Below is a small trained network, with its code and all its weights. Each question gives an input and a class and asks what happens when units are switched off, that is, made to give their printed mean instead of their output.

import numpy as np


def w(rows, s, z=0):
    codes = np.array(rows[::2]) - 128.0
    scale = np.full(codes.shape[1], s)
    scale[-1] = z or s
    return codes * scale


def norm(h):
    return h / np.sqrt((h * h).mean(-1, keepdims=True) + 1e-5)


def f(y):
    return y / 2 * (1 + np.tanh(0.7978845608 * (y + 0.044715 * y**3)))


def log_softmax(a):
    a = a - a.max(-1, keepdims=True)
    return a - np.log(np.exp(a).sum(-1, keepdims=True))


def net(x, mask):
    res = np.array(x, float).reshape(1, 7) / 4 @ E
    u = 0
    for l in range(2):
        y = f(norm(res) @ A[l][:, :-1].T + A[l][:, -1])
        res = res + np.where(mask[u : u + 11], y, B[l][:, -1]) @ B[l][:, :-1]
        u += 11
    return log_softmax(norm(res)[-1] @ U[:, :-1].T + U[:, -1])


A, B = {}, {}
E = w([
[104,55,86,194,138],'x0',
[189,133,188,171,215],'x1',
[127,128,125,128,129],'x2',
[254,113,58,145,89],'x3',
[126,129,124,128,132],'x4',
[127,128,128,129,130],'x5',
[127,130,130,130,125],'x6',
],0.0074)
A[0] = w([
[66,155,41,25,102,98],'0.n0',
[95,92,127,94,31,95],'0.n1',
[95,93,72,232,94,164],'0.n2',
[152,223,110,2,154,119],'0.n3',
[86,74,213,104,142,75],'0.n4',
[154,94,171,135,134,5],'0.n5',
[52,64,198,55,190,221],'0.n6',
[100,44,125,183,100,93],'0.n7',
[200,100,175,135,231,120],'0.n8',
[239,125,68,126,136,106],'0.n9',
[163,153,199,192,194,49],'0.n10',
],0.0087,0.0032)
B[0] = w([
[189,104,112,75,144,208],'0.n0',
[141,147,119,60,179,178],'0.n1',
[141,106,180,119,77,212],'0.n2',
[173,44,255,222,73,218],'0.n3',
[100,206,89,122,94,169],'0.n4',
[93,168,142,75,170,115],'0.n5',
[140,165,78,182,130,254],'0.n6',
[102,77,167,118,96,170],'0.n7',
[116,81,115,91,105,234],'0.n8',
[120,203,110,166,114,232],'0.n9',
[156,95,120,31,140,202],'0.n10',
],0.0093,0.0053)
A[1] = w([
[70,180,131,136,158,3],'1.n0',
[184,115,98,112,78,94],'1.n1',
[94,166,172,110,163,133],'1.n2',
[100,48,109,179,138,133],'1.n3',
[111,43,67,133,106,175],'1.n4',
[190,161,109,176,113,149],'1.n5',
[199,105,117,148,250,197],'1.n6',
[40,188,121,76,154,144],'1.n7',
[178,111,134,85,98,138],'1.n8',
[165,179,43,157,149,62],'1.n9',
[172,104,111,27,197,97],'1.n10',
],0.011,0.0026)
B[1] = w([
[116,204,100,179,147,154],'1.n0',
[61,181,84,111,204,245],'1.n1',
[92,51,45,157,133,144],'1.n2',
[205,133,253,138,94,172],'1.n3',
[171,159,177,121,172,220],'1.n4',
[39,97,81,160,189,224],'1.n5',
[60,165,96,53,24,199],'1.n6',
[178,161,71,160,163,190],'1.n7',
[61,143,190,192,163,254],'1.n8',
[61,146,107,190,132,177],'1.n9',
[129,100,42,19,111,238],'1.n10',
],0.0071,0.0047)
U = w([
[116,184,82,231,186,194],'0',
[196,73,247,161,127,253],'1',
[147,119,103,3,152,16],'2',
],0.013,0.0015)

Each question gives the input, the list of numbers given to net, and the class t.
The units are the neurons (one row each of A and B). Each row of codes is followed by its name. A weight is (code - 128) times the scale printed after its matrix; where a second scale follows, it is the last column's (A, B and U).
mask holds one flag per neuron, layer by layer. A switched-off neuron (its flag False) gives its mean, the last column of its row in B, instead of its output. The means were averaged over made-up inputs and are rounded, as every weight is.
A unit's drop is (log p(t) with every unit on - log p(t) with that unit switched off) / (log p(t) with every unit on - log p(t) with every unit switched off).
The circuit of an input: a set's keep is (log p(t) with only the set's units on - log p(t) with every unit switched off) / (log p(t) with every unit on - log p(t) with every unit switched off). Starting from the 12 units with the biggest drops (on a tie, the unit counted first), units are removed one at a time, each time the one whose removal leaves the highest keep (on an exact tie, the one counted first), for as long as the keep stays at least 0.8.
units of the circuit, in order: the units of the circuit, biggest drop first
k most important neurons: the k neurons with the biggest drops, biggest first
top k neurons in layer l: the k neurons of layer l with the biggest drops, biggest first
drop when u is switched off: that unit's drop, to one decimal
input [6,0,-7,5,3,0,2], class 1: 2 most important neurons	(0.n7, 0.n2)
input [-7,-4,-7,-7,-6,-6,-8], class 0: 3 most important neurons	(0.n6, 0.n2, 0.n4)
input [-7,-3,-8,5,0,2,-3], class 1: units of the circuit, in order	(0.n3)
input [-3,-6,-1,-7,0,3,-5], class 0: 2 most important neurons	(0.n6, 0.n10)
input [-7,5,-5,8,0,-8,-7], class 0: units of the circuit, in order	(0.n9, 1.n5)
input [0,-7,6,8,2,-7,-8], class 0: 2 most important neurons	(0.n9, 0.n10)
input [-3,-6,2,-6,3,6,2], class 0: top 2 neurons in layer 0	(0.n6, 0.n10)
input [5,8,-4,7,-8,5,1], class 2: units of the circuit, in order	(0.n3, 1.n6)
input [-7,8,7,3,1,2,2], class 2: 3 most important neurons	(0.n10, 1.n6, 0.n2)
input [7,-4,-5,6,-1,7,5], class 1: 4 most important neurons	(0.n7, 0.n2, 0.n6, 1.n3)
input [-8,-6,8,7,2,0,-8], class 1: 2 most important neurons	(0.n3, 0.n6)
input [-8,-3,0,8,-4,-8,0], class 0: top 2 neurons in layer 1	(1.n5, 1.n1)
input [-2,7,0,5,3,2,5], class 2: 2 most important neurons	(0.n10, 0.n6)
input [1,-6,0,-7,-7,0,-1], class 0: 2 most important neurons	(0.n6, 0.n10)
input [2,3,6,-1,-3,-2,-7], class 2: 2 most important neurons	(0.n10, 0.n3)
input [-8,-5,8,8,5,1,0], class 0: top 2 neurons in layer 0	(0.n9, 0.n2)
input [-7,-4,-1,-8,1,3,4], class 0: top 2 neurons in layer 0	(0.n6, 0.n2)
input [-6,1,1,4,6,8,4], class 1: 2 most important neurons	(0.n3, 0.n6)
input [8,7,8,4,7,2,-4], class 1: top neuron in layer 1	(1.n3)
input [-3,-6,-8,7,0,-1,-2], class 0: 2 most important neurons	(0.n9, 0.n10)
input [-5,-3,0,0,-1,8,6], class 1: top neuron in layer 0	(0.n3)
input [4,3,1,-1,0,0,-3], class 1: top 2 neurons in layer 0	(0.n1, 0.n0)
input [-4,-4,-5,-5,-3,-5,-4], class 0: top 2 neurons in layer 0	(0.n6, 0.n2)
input [5,8,-2,1,2,6,-1], class 2: drop when 0.n3 is switched off	0.2
